Below are the code and all the weights of a small trained network. Each question names an input and a class and asks about switching units off, where a switched-off unit gives its printed mean instead of its output.

import numpy as np


def w(rows, s, z=0):
    codes = np.array(rows[::2]) - 128.0
    scale = np.full(codes.shape[1], s)
    scale[-1] = z or s
    return codes * scale


def f(y):
    return np.maximum(y, 0)


def log_softmax(a):
    a = a - a.max(-1, keepdims=True)
    return a - np.log(np.exp(a).sum(-1, keepdims=True))


def net(x, mask):
    res = np.array(x, float).reshape(1, 8) / 4 @ E
    y = f(res @ A[0][:, :-1].T + A[0][:, -1])
    res = res + np.where(mask, y, B[0][:, -1]) @ B[0][:, :-1]
    return log_softmax(res[-1] @ U[:, :-1].T + U[:, -1])


A, B = {}, {}
E = w([
[128,176,136,87,161,61,188,105],'x0',
[254,197,173,130,47,133,116,135],'x1',
[81,56,23,120,129,227,119,109],'x2',
[16,221,202,223,168,99,69,234],'x3',
[108,171,55,118,144,179,188,241],'x4',
[83,35,184,94,167,82,225,165],'x5',
[143,101,124,231,131,194,192,157],'x6',
[103,83,240,172,197,164,74,70],'x7',
],0.0059)
A[0] = w([
[72,85,137,184,150,190,135,91,171],'neuron 1',
[164,137,118,124,75,148,130,89,173],'neuron 2',
[120,209,127,169,81,183,123,155,211],'neuron 3',
[94,112,70,25,107,77,147,136,193],'neuron 4',
[135,139,187,101,123,1,144,90,209],'neuron 5',
[150,58,72,115,123,164,163,150,232],'neuron 6',
[110,159,138,176,133,179,95,144,230],'neuron 7',
[148,112,180,120,164,68,135,80,255],'neuron 8',
],0.0088,0.0027)
B[0] = w([
[102,48,197,247,174,146,155,48,218],'neuron 1',
[253,110,100,167,89,95,123,56,202],'neuron 2',
[224,218,73,186,185,118,205,164,218],'neuron 3',
[75,136,74,36,60,144,92,171,243],'neuron 4',
[150,205,213,59,25,43,69,131,246],'neuron 5',
[97,24,102,125,76,174,194,103,254],'neuron 6',
[138,118,152,211,202,163,94,179,202],'neuron 7',
[114,170,205,97,120,82,63,76,223],'neuron 8',
],0.006,0.0074)
U = w([
[18,145,47,46,95,147,74,181,11],'0',
[114,69,88,138,128,190,199,177,200],'1',
[191,233,114,223,209,155,115,220,39],'2',
[136,197,241,74,106,62,57,111,254],'3',
[80,52,198,217,255,148,94,63,103],'4',
[177,100,65,93,100,174,70,32,66],'5',
],0.0069,0.00066)

Each question gives the input, the list of numbers given to net, and the class t.
The units are the neurons (one row each of A and B). Each row of codes is followed by its name. A weight is (code - 128) times the scale printed after its matrix; where a second scale follows, it is the last column's (A, B and U).
mask holds one flag per neuron, in row order. A switched-off neuron (its flag False) gives its mean, the last column of its row in B, instead of its output. The means were averaged over made-up inputs and are rounded, as every weight is.
A unit's drop is (log p(t) with every unit on - log p(t) with that unit switched off) / (log p(t) with every unit on - log p(t) with every unit switched off).
The circuit of an input: a set's keep is (log p(t) with only the set's units on - log p(t) with every unit switched off) / (log p(t) with every unit on - log p(t) with every unit switched off). Starting from all 8 units, units are removed one at a time, each time the one whose removal leaves the highest keep (on an exact tie, the one counted first), for as long as the keep stays at least 0.8.
units of the circuit, in order: the units of the circuit, biggest drop first
top k neurons: the k neurons with the biggest drops, biggest first
drop when u is switched off: that unit's drop, to one decimal
input [-5,7,-5,6,6,-3,-8,2], class 2: units of the circuit, in order : neuron 3
input [-7,-2,0,-6,6,-7,3,5], class 4: units of the circuit, in order : neuron 1; neuron 4
input [-5,-6,1,1,-6,-7,-3,-3], class 4: units of the circuit, in order : neuron 5; neuron 4
input [4,0,7,-7,8,4,-6,0], class 0: top 2 neurons : neuron 4; neuron 1
input [-8,3,-3,-5,-3,-8,7,7], class 4: units of the circuit, in order : neuron 1; neuron 7
input [-5,6,-5,4,-1,1,4,3], class 2: units of the circuit, in order : neuron 3; neuron 7
input [-2,7,-5,7,5,1,-6,-6], class 2: top 2 neurons : neuron 3; neuron 8
input [-5,-3,2,2,4,-6,3,-8], class 2: top 2 neurons : neuron 3; neuron 7
input [-8,-1,0,0,3,-2,3,2], class 4: top 2 neurons : neuron 1; neuron 4
input [4,-3,-7,-6,5,-1,-4,-8], class 0: drop when neuron 4 is switched off : 0.9
input [-5,1,2,-1,8,-8,-5,-3], class 2: drop when neuron 7 is switched off : 0.1
input [-4,6,-5,-1,-6,-8,5,-6], class 2: drop when neuron 3 is switched off : 0.3
